Below is a small trained network, with its code and all its weights. Each question gives an input and a target symbol and asks what happens when units are switched off, that is, made to give their printed mean instead of their output.

import numpy as np


def w(rows, s, z=0):
    codes = np.array(rows[::2]) - 128.0
    scale = np.full(codes.shape[1], s)
    scale[-1] = z or s
    return codes * scale


def f(y):
    return y / 2 * (1 + np.tanh(0.7978845608 * (y + 0.044715 * y**3)))


def softmax(a):
    e = np.exp(a - a.max(-1, keepdims=True))
    return e / e.sum(-1, keepdims=True)


def log_softmax(a):
    a = a - a.max(-1, keepdims=True)
    return a - np.log(np.exp(a).sum(-1, keepdims=True))


def net(x, mask):
    ids = ['ΘΨγζπτω'.index(c) for c in x.split()]
    T = len(ids)
    res = E[ids] + P[:T]
    r = res
    for j in range(2):
        rows = slice(2 * j, 2 * j + 2)
        q, k, v = (r @ M[0][rows].T for M in (Q, K, V))
        z = softmax(np.where(np.tri(T) > 0, q @ k.T / 2**0.5, -1e9)) @ v
        o = O[0][rows]
        res = res + np.where(mask[j], z, o[:, -1]) @ o[:, :-1]
    y = f(res @ A[0][:, :-1].T + A[0][:, -1])
    res = res + np.where(mask[2:18], y, B[0][:, -1]) @ B[0][:, :-1]
    return log_softmax(res[-1] @ U[:, :-1].T + U[:, -1])


Q, K, V, O, A, B = {}, {}, {}, {}, {}, {}
E = w([
[254,189,156],'Θ',
[196,43,165],'Ψ',
[181,172,49],'γ',
[155,188,142],'ζ',
[185,14,98],'π',
[163,138,193],'τ',
[222,87,65],'ω',
],0.019)
P = w([
[250,210,164],'0',
[162,138,130],'1',
[164,138,130],'2',
[164,136,128],'3',
[167,134,133],'4',
[164,132,131],'5',
[161,138,129],'6',
[153,132,130],'7',
[156,135,133],'8',
],0.011)
Q[0] = w([
[254,146,144],'head 0',
[105,117,132],'head 0',
[210,105,123],'head 1',
[53,72,131],'head 1',
],0.025)
K[0] = w([
[255,178,163],'head 0',
[78,172,134],'head 0',
[183,177,159],'head 1',
[109,87,52],'head 1',
],0.018)
V[0] = w([
[128,26,247],'head 0',
[72,167,229],'head 0',
[97,175,103],'head 1',
[176,94,103],'head 1',
],0.014)
O[0] = w([
[208,167,10,60],'head 0',
[250,96,200,2],'head 0',
[129,82,192,43],'head 1',
[86,191,134,254],'head 1',
],0.011,0.0078)
A[0] = w([
[62,109,103,159],'neuron 0',
[166,154,99,174],'neuron 1',
[146,160,113,137],'neuron 2',
[133,38,58,111],'neuron 3',
[41,146,152,91],'neuron 4',
[153,183,103,145],'neuron 5',
[250,115,164,20],'neuron 6',
[181,102,164,247],'neuron 7',
[192,145,77,28],'neuron 8',
[85,67,173,33],'neuron 9',
[124,30,114,129],'neuron 10',
[188,155,88,197],'neuron 11',
[128,144,204,155],'neuron 12',
[209,110,140,57],'neuron 13',
[112,159,49,139],'neuron 14',
[148,241,111,103],'neuron 15',
],0.013,0.012)
B[0] = w([
[130,76,122,206],'neuron 0',
[115,159,91,205],'neuron 1',
[120,142,127,173],'neuron 2',
[84,163,145,161],'neuron 3',
[157,127,156,201],'neuron 4',
[107,129,120,212],'neuron 5',
[95,91,81,160],'neuron 6',
[196,78,137,204],'neuron 7',
[150,133,248,177],'neuron 8',
[135,182,72,151],'neuron 9',
[92,151,166,150],'neuron 10',
[132,157,83,235],'neuron 11',
[127,193,134,196],'neuron 12',
[81,113,114,146],'neuron 13',
[157,87,149,236],'neuron 14',
[100,116,153,250],'neuron 15',
],0.014)
U = w([
[162,130,156,109],'Θ',
[180,210,53,113],'Ψ',
[29,155,141,2],'γ',
[255,79,151,132],'ζ',
[50,127,10,163],'π',
[221,97,9,182],'τ',
[83,56,122,163],'ω',
],0.0062,0.0047)

Each question gives the input, a string of symbols that net reads in full, and the target symbol t.
The units are the heads (2 rows each of Q, K, V and O) and the neurons (one row each of A and B). Each row of codes is followed by its name. A weight is (code - 128) times the scale printed after its matrix; where a second scale follows, it is the last column's (O, A, B and U).
mask holds one flag per unit, heads first, then neurons. A switched-off unit (its flag False) gives its mean, the last column of its rows in O or B, instead of its output. The means were averaged over made-up inputs and are rounded, as every weight is.
A unit's drop is (log p(t) with every unit on - log p(t) with that unit switched off) / (log p(t) with every unit on - log p(t) with every unit switched off).
The circuit of an input: a set's keep is (log p(t) with only the set's units on - log p(t) with every unit switched off) / (log p(t) with every unit on - log p(t) with every unit switched off). Starting from the 12 units with the biggest drops (on a tie, the unit counted first), units are removed one at a time, each time the one whose removal leaves the highest keep (on an exact tie, the one counted first), for as long as the keep stays at least 0.8.
circuit, biggest first: the units of the circuit, biggest drop first
most important unit: the unit with the biggest drop
top k neurons: the k neurons with the biggest drops, biggest first
heads that matter: for each layer, one digit per head in row order, 1 if its drop is at least 0.15 and else 0, layers parted by /
drop when u is switched off: that unit's drop, to one decimal
input γ ζ Ψ Ψ π π Ψ ζ, target γ: heads that matter => 10
input ζ γ ω Θ τ τ Θ τ, target ζ: most important unit => head 1
input ω ω ω, target ω: circuit, biggest first => head 0; neuron 0; neuron 14; neuron 11
input Ψ ω γ Ψ Ψ, target Ψ: circuit, biggest first => head 0; neuron 11; neuron 8; head 1
input π γ ω π π, target π: top 3 neurons => neuron 3; neuron 7; neuron 8
input ω Ψ τ τ γ τ, target ω: circuit, biggest first => head 0; neuron 0; neuron 4; neuron 11
input ζ ζ τ τ, target ζ: circuit, biggest first => neuron 7; head 0
input τ ω ζ ω ω π, target τ: circuit, biggest first => head 0; neuron 6
input γ γ π γ γ ω γ, target γ: heads that matter => 10
input π γ τ ζ, target π: top 2 neurons => neuron 7; neuron 15
input ζ π Ψ π ζ, target ζ: circuit, biggest first => head 0; neuron 7
input Ψ ζ ω ω ζ τ, target Ψ: circuit, biggest first => head 0; neuron 11
input ζ Ψ ζ ζ ω γ γ Ψ, target ζ: circuit, biggest first => neuron 7; head 0
input Θ Ψ Ψ π Ψ, target ζ: circuit, biggest first => head 0; neuron 7
input ω Ψ ζ τ, target ω: top 2 neurons => neuron 0; neuron 4
input τ γ ω ζ ζ, target τ: top 2 neurons => neuron 7; neuron 6
input π ζ ω Ψ Ψ ζ τ, target π: top 2 neurons => neuron 7; neuron 8
input Ψ ζ Ψ π, target Ψ: top 4 neurons => neuron 11; neuron 8; neuron 1; neuron 3
input π γ π τ ω τ ω τ Ψ, target π: top 2 neurons => neuron 7; neuron 3
input γ γ Ψ ω τ Ψ ζ γ, target γ: drop when neuron 4 is switched off => 0.2
input π Ψ τ Ψ π π, target π: drop when neuron 0 is switched off => 0.0
input γ π ω, target γ: drop when head 0 is switched off => 1.3
input π ω ω Ψ τ Ψ ω, target π: drop when neuron 3 is switched off => 0.6
